Below are the code and all the weights of a small trained network. Each question names an input and a class and asks about switching units off, where a switched-off unit gives its printed mean instead of its output.

import numpy as np


def w(rows, s, z=0):
    codes = np.array(rows[::2]) - 128.0
    scale = np.full(codes.shape[1], s)
    scale[-1] = z or s
    return codes * scale


def f(y):
    return y / 2 * (1 + np.tanh(0.7978845608 * (y + 0.044715 * y**3)))


def log_softmax(a):
    a = a - a.max(-1, keepdims=True)
    return a - np.log(np.exp(a).sum(-1, keepdims=True))


def net(x, mask):
    res = np.array(x, float).reshape(1, 4) / 4 @ E
    y = f(res @ A[0][:, :-1].T + A[0][:, -1])
    res = res + np.where(mask, y, B[0][:, -1]) @ B[0][:, :-1]
    return log_softmax(res[-1] @ U[:, :-1].T + U[:, -1])


A, B = {}, {}
E = w([
[93,68,166,9,166,89,106,117],'x0',
[63,47,57,147,89,188,191,29],'x1',
[167,97,34,135,43,77,121,99],'x2',
[177,199,190,81,122,164,45,56],'x3',
],0.011)
A[0] = w([
[135,93,88,210,96,89,177,156,163],'n1',
[45,143,124,252,146,176,130,105,197],'n2',
[148,107,199,70,198,48,96,111,186],'n3',
[134,44,122,44,105,166,140,100,219],'n4',
[97,27,133,171,165,131,246,130,242],'n5',
[193,236,178,107,82,133,58,85,234],'n6',
[184,97,90,199,90,63,101,145,194],'n7',
[115,70,98,46,155,63,55,115,254],'n8',
[124,160,63,231,147,163,206,179,212],'n9',
[77,45,111,110,68,89,168,131,208],'n10',
[48,164,161,102,144,161,148,153,98],'n11',
[206,144,137,145,85,180,124,64,167],'n12',
[194,161,197,141,140,106,69,108,233],'n13',
[168,137,122,119,81,101,113,97,135],'n14',
[186,181,40,165,51,102,167,180,202],'n15',
[143,141,158,9,254,69,87,189,196],'n16',
[175,199,76,218,53,84,149,150,174],'n17',
[152,126,72,214,138,203,103,134,220],'n18',
],0.0093,0.005)
B[0] = w([
[32,90,198,115,139,28,90,120,220],'n1',
[127,117,179,179,148,108,225,70,209],'n2',
[119,187,98,107,186,169,165,180,212],'n3',
[103,127,56,59,101,149,175,78,195],'n4',
[91,166,95,106,102,67,193,100,243],'n5',
[231,160,99,144,110,228,137,173,251],'n6',
[111,98,94,130,112,84,1,172,207],'n7',
[120,167,49,50,157,183,132,156,211],'n8',
[73,81,227,163,161,56,144,136,239],'n9',
[70,122,94,63,138,49,150,90,218],'n10',
[195,133,102,149,172,143,157,163,153],'n11',
[192,116,104,140,81,152,133,89,191],'n12',
[190,186,106,141,143,184,123,185,221],'n13',
[116,110,73,149,105,152,101,127,161],'n14',
[109,43,150,147,86,102,37,140,237],'n15',
[87,208,153,112,173,157,115,198,251],'n16',
[180,66,159,164,108,59,18,200,237],'n17',
[173,63,156,214,102,110,147,93,209],'n18',
],0.0092,0.015)
U = w([
[173,142,114,149,61,220,166,22,156],'0',
[78,141,11,6,110,111,168,90,128],'1',
[108,85,61,94,126,122,69,93,13],'2',
[213,124,48,147,86,138,66,143,3],'3',
[24,50,191,140,110,59,72,121,146],'4',
[188,69,217,154,99,99,73,142,48],'5',
[108,123,202,216,153,107,244,78,212],'6',
[134,254,152,94,211,173,114,180,226],'7',
],0.0094,0.0019)

Each question gives the input, the list of numbers given to net, and the class t.
The units are the neurons (one row each of A and B). Each row of codes is followed by its name. A weight is (code - 128) times the scale printed after its matrix; where a second scale follows, it is the last column's (A, B and U).
mask holds one flag per neuron, in row order. A switched-off neuron (its flag False) gives its mean, the last column of its row in B, instead of its output. The means were averaged over made-up inputs and are rounded, as every weight is.
A unit's drop is (log p(t) with every unit on - log p(t) with that unit switched off) / (log p(t) with every unit on - log p(t) with every unit switched off).
The circuit of an input: a set's keep is (log p(t) with only the set's units on - log p(t) with every unit switched off) / (log p(t) with every unit on - log p(t) with every unit switched off). Starting from the 12 units with the biggest drops (on a tie, the unit counted first), units are removed one at a time, each time the one whose removal leaves the highest keep (on an exact tie, the one counted first), for as long as the keep stays at least 0.8.
units of the circuit, in order: the units of the circuit, biggest drop first
k most important neurons: the k neurons with the biggest drops, biggest first
drop when u is switched off: that unit's drop, to one decimal
input [-8,-7,6,-3], class 5: units of the circuit, in order -> [n17]
input [-1,-5,3,4], class 3: 2 most important neurons -> [n9, n6]
input [-8,-8,2,-6], class 4: 2 most important neurons -> [n1, n9]
input [0,2,2,6], class 0: 2 most important neurons -> [n17, n7]
input [-5,-6,6,-2], class 5: 3 most important neurons -> [n17, n10, n5]
input [-3,-1,-1,2], class 3: 2 most important neurons -> [n1, n9]
input [-5,2,-1,0], class 4: 3 most important neurons -> [n6, n13, n9]
input [-6,-7,4,1], class 5: 3 most important neurons -> [n17, n15, n8]
input [1,1,3,5], class 0: 4 most important neurons -> [n17, n7, n15, n16]
input [0,4,-2,2], class 0: 2 most important neurons -> [n9, n1]
input [7,-5,6,-1], class 7: drop when n16 is switched off -> 0.4
input [1,2,8,-1], class 4: drop when n6 is switched off -> 0.2
input [-8,5,8,-7], class 4: drop when n2 is switched off -> 0.0
input [-8,-5,-3,4], class 3: most important neuron -> [n6]
